Below are the code and all the weights of a small trained network. Each question names an input and a class and asks about switching units off, where a switched-off unit gives its printed mean instead of its output.

import numpy as np


def w(rows, s, z=0):
    codes = np.array(rows[::2]) - 128.0
    scale = np.full(codes.shape[1], s)
    scale[-1] = z or s
    return codes * scale


def f(y):
    return np.maximum(y, 0)


def log_softmax(a):
    a = a - a.max(-1, keepdims=True)
    return a - np.log(np.exp(a).sum(-1, keepdims=True))


def net(x, mask):
    res = np.array(x, float).reshape(1, 6) / 4 @ E
    y = f(res @ A[0][:, :-1].T + A[0][:, -1])
    res = res + np.where(mask, y, B[0][:, -1]) @ B[0][:, :-1]
    return log_softmax(res[-1] @ U[:, :-1].T + U[:, -1])


A, B = {}, {}
E = w([
[48,228,73],'x0',
[184,208,248],'x1',
[119,158,121],'x2',
[192,121,239],'x3',
[157,89,53],'x4',
[207,122,2],'x5',
],0.0063)
A[0] = w([
[98,89,155,253],'n0',
[154,106,215,52],'n1',
[136,188,239,151],'n2',
[110,131,54,163],'n3',
[100,177,64,241],'n4',
[69,36,111,100],'n5',
[236,90,126,111],'n6',
[61,245,157,201],'n7',
[162,32,114,145],'n8',
],0.011,0.0042)
B[0] = w([
[110,243,136,194],'n0',
[189,218,202,200],'n1',
[159,84,221,254],'n2',
[110,204,182,203],'n3',
[192,198,167,217],'n4',
[60,156,95,181],'n5',
[242,110,90,202],'n6',
[205,67,120,227],'n7',
[130,95,1,204],'n8',
],0.0093,0.009)
U = w([
[163,156,148,166],'0',
[125,89,99,2],'1',
[125,69,118,65],'2',
[8,144,113,145],'3',
[166,81,211,64],'4',
[191,175,195,173],'5',
[210,51,87,153],'6',
],0.012,0.0062)

Each question gives the input, the list of numbers given to net, and the class t.
The units are the neurons (one row each of A and B). Each row of codes is followed by its name. A weight is (code - 128) times the scale printed after its matrix; where a second scale follows, it is the last column's (A, B and U).
mask holds one flag per neuron, in row order. A switched-off neuron (its flag False) gives its mean, the last column of its row in B, instead of its output. The means were averaged over made-up inputs and are rounded, as every weight is.
A unit's drop is (log p(t) with every unit on - log p(t) with that unit switched off) / (log p(t) with every unit on - log p(t) with every unit switched off).
The circuit of an input: a set's keep is (log p(t) with only the set's units on - log p(t) with every unit switched off) / (log p(t) with every unit on - log p(t) with every unit switched off). Starting from all 9 units, units are removed one at a time, each time the one whose removal leaves the highest keep (on an exact tie, the one counted first), for as long as the keep stays at least 0.8.
circuit, biggest first: the units of the circuit, biggest drop first
top k neurons: the k neurons with the biggest drops, biggest first
drop of u: that unit's drop, to one decimal
input [4,-8,5,5,-2,-7], class 3: circuit, biggest first -> n6; n1
input [5,-8,8,-6,-3,4], class 5: circuit, biggest first -> n4
input [-3,7,1,-5,-7,-3], class 4: circuit, biggest first -> n2; n4
input [1,7,-6,-5,-6,-2], class 4: circuit, biggest first -> n2; n7; n4
input [6,-4,-1,1,-5,-7], class 4: top 2 neurons -> n7; n1
input [-1,-3,-2,-8,4,6], class 3: circuit, biggest first -> n3; n7; n5
input [-2,-1,8,-7,2,7], class 5: top 3 neurons -> n3; n4; n7
input [4,-7,7,0,1,8], class 5: top 2 neurons -> n4; n3
input [-4,5,-4,-6,-8,2], class 4: top 2 neurons -> n4; n3
input [-2,8,-4,2,-8,0], class 4: top 2 neurons -> n2; n4
input [-4,2,0,-1,7,-2], class 6: drop of n3 -> 0.2
input [-2,-4,-5,-7,4,-8], class 3: drop of n4 -> 0.0
input [-2,-2,5,4,2,2], class 6: drop of n4 -> 0.1
input [7,-6,-8,1,3,7], class 0: circuit, biggest first -> n3
input [-4,7,-8,-8,-7,-2], class 4: drop of n2 -> 0.4
